Below is a small trained network, with its code and all its weights. Each question gives an input and a class and asks what happens when units are switched off, that is, made to give their printed mean instead of their output.

import numpy as np


def w(rows, s, z=0):
    codes = np.array(rows[::2]) - 128.0
    scale = np.full(codes.shape[1], s)
    scale[-1] = z or s
    return codes * scale


def f(y):
    return np.maximum(y, 0)


def log_softmax(a):
    a = a - a.max(-1, keepdims=True)
    return a - np.log(np.exp(a).sum(-1, keepdims=True))


def net(x, mask):
    res = np.array(x, float).reshape(1, 5) / 4 @ E
    y = f(res @ A[0][:, :-1].T + A[0][:, -1])
    res = res + np.where(mask, y, B[0][:, -1]) @ B[0][:, :-1]
    return log_softmax(res[-1] @ U[:, :-1].T + U[:, -1])


A, B = {}, {}
E = w([
[191,15,90,228,120],'x0',
[223,97,156,14,90],'x1',
[133,132,127,131,133],'x2',
[158,207,3,139,28],'x3',
[157,175,238,215,40],'x4',
],0.0063)
A[0] = w([
[234,61,101,215,109,83],'N0',
[116,210,102,76,148,103],'N1',
[121,194,38,145,50,79],'N2',
[194,92,136,75,135,171],'N3',
[119,64,23,81,203,81],'N4',
[36,198,122,223,151,119],'N5',
[87,75,214,112,183,42],'N6',
[249,87,208,59,121,74],'N7',
[182,175,236,200,31,124],'N8',
[110,135,180,142,68,240],'N9',
[108,202,173,95,105,115],'N10',
[194,150,158,38,83,84],'N11',
[84,228,140,73,105,77],'N12',
[181,139,179,150,50,156],'N13',
[101,164,133,149,136,255],'N14',
[212,58,78,193,106,84],'N15',
[58,110,118,248,157,150],'N16',
[83,96,206,164,228,86],'N17',
[112,20,206,95,219,132],'N18',
[131,229,105,82,172,135],'N19',
[152,128,253,174,106,114],'N20',
[94,217,145,70,95,117],'N21',
[175,66,120,194,88,193],'N22',
[197,45,32,187,122,99],'N23',
[122,180,44,138,63,78],'N24',
[108,72,194,146,197,61],'N25',
[124,167,209,162,76,63],'N26',
[102,197,139,77,136,65],'N27',
[159,114,30,147,36,114],'N28',
[150,161,19,146,74,62],'N29',
[71,226,139,104,108,150],'N30',
[191,170,17,133,75,111],'N31',
[115,37,192,141,177,74],'N32',
[11,149,99,217,164,66],'N33',
[120,53,79,88,189,138],'N34',
[192,111,163,82,80,230],'N35',
[81,77,39,2,183,133],'N36',
[9,164,142,212,167,185],'N37',
[167,66,195,62,103,107],'N38',
[228,119,163,63,101,32],'N39',
],0.0066,0.0051)
B[0] = w([
[23,97,190,86,174,207],'N0',
[78,115,165,135,179,180],'N1',
[202,206,205,78,74,209],'N2',
[146,117,62,93,135,212],'N3',
[47,208,100,195,76,214],'N4',
[189,58,68,12,79,222],'N5',
[152,190,186,122,43,185],'N6',
[141,113,90,64,76,205],'N7',
[41,177,50,195,99,252],'N8',
[121,155,74,170,212,248],'N9',
[70,59,157,132,178,186],'N10',
[138,70,81,71,108,190],'N11',
[65,69,179,123,165,189],'N12',
[81,164,57,161,161,213],'N13',
[169,102,106,112,218,250],'N14',
[21,92,190,72,171,199],'N15',
[128,111,88,24,134,234],'N16',
[192,214,158,76,61,212],'N17',
[167,206,166,148,108,253],'N18',
[105,89,168,156,173,196],'N19',
[49,221,69,179,125,220],'N20',
[68,76,175,133,182,201],'N21',
[70,85,158,105,253,235],'N22',
[34,77,183,106,197,219],'N23',
[197,218,208,88,74,195],'N24',
[171,194,181,77,76,185],'N25',
[30,169,86,177,108,178],'N26',
[49,66,166,117,149,161],'N27',
[157,178,198,96,142,221],'N28',
[148,189,213,96,66,197],'N29',
[107,62,158,111,192,213],'N30',
[164,203,194,110,121,227],'N31',
[146,205,208,98,91,193],'N32',
[156,88,87,15,28,200],'N33',
[57,213,97,172,140,213],'N34',
[174,101,62,91,175,252],'N35',
[47,194,77,227,96,251],'N36',
[192,94,74,25,110,254],'N37',
[140,140,89,60,104,193],'N38',
[116,85,72,33,58,167],'N39',
],0.0054,0.0053)
U = w([
[195,227,255,131,71,94],'0',
[149,132,79,144,184,254],'1',
[48,195,18,212,112,65],'2',
[59,21,226,128,174,75],'3',
[185,54,16,64,63,83],'4',
[207,52,79,225,139,163],'5',
],0.0093,0.0097)

Each question gives the input, the list of numbers given to net, and the class t.
The units are the neurons (one row each of A and B). Each row of codes is followed by its name. A weight is (code - 128) times the scale printed after its matrix; where a second scale follows, it is the last column's (A, B and U).
mask holds one flag per neuron, in row order. A switched-off neuron (its flag False) gives its mean, the last column of its row in B, instead of its output. The means were averaged over made-up inputs and are rounded, as every weight is.
A unit's drop is (log p(t) with every unit on - log p(t) with that unit switched off) / (log p(t) with every unit on - log p(t) with every unit switched off).
The circuit of an input: a set's keep is (log p(t) with only the set's units on - log p(t) with every unit switched off) / (log p(t) with every unit on - log p(t) with every unit switched off). Starting from the 12 units with the biggest drops (on a tie, the unit counted first), units are removed one at a time, each time the one whose removal leaves the highest keep (on an exact tie, the one counted first), for as long as the keep stays at least 0.8.
circuit, biggest first: the units of the circuit, biggest drop first
unit that matters most: the unit with the biggest drop
k most important neurons: the k neurons with the biggest drops, biggest first
input [-4,-7,-5,4,6], class 4: circuit, biggest first -> (N5, N37)
input [0,3,-4,1,-8], class 2: unit that matters most -> N36
input [5,-8,6,3,-3], class 4: circuit, biggest first -> (N33, N5)
input [8,4,7,-1,6], class 3: 4 most important neurons -> (N0, N15, N22, N23)
input [-6,-4,-4,-5,6], class 2: circuit, biggest first -> (N20, N8)
input [8,8,-5,4,5], class 3: circuit, biggest first -> (N0, N15)
input [7,-3,-6,-8,7], class 0: 2 most important neurons -> (N17, N32)
input [0,7,-6,-3,-7], class 2: circuit, biggest first -> (N36, N4)
input [-7,-2,-5,-5,6], class 3: 2 most important neurons -> (N10, N30)
input [3,-3,-6,6,4], class 0: circuit, biggest first -> (N2, N24)
input [2,5,3,-6,-4], class 0: 2 most important neurons -> (N18, N32)
input [-5,-8,-5,-7,8], class 2: 4 most important neurons -> (N20, N8, N26, N9)
input [7,2,-5,-1,8], class 2: circuit, biggest first -> (N8, N20)
input [-2,-3,-7,0,8], class 2: circuit, biggest first -> (N8)
input [-6,6,3,6,-8], class 2: 2 most important neurons -> (N36, N4)
input [4,1,0,6,-7], class 2: 3 most important neurons -> (N36, N4, N34)
input [4,1,-4,-5,-4], class 0: 2 most important neurons -> (N18, N32)
input [-3,8,-2,0,-8], class 2: 2 most important neurons -> (N36, N4)
input [4,7,-6,7,1], class 0: 2 most important neurons -> (N31, N28)
input [4,-5,6,-2,-7], class 2: unit that matters most -> N4
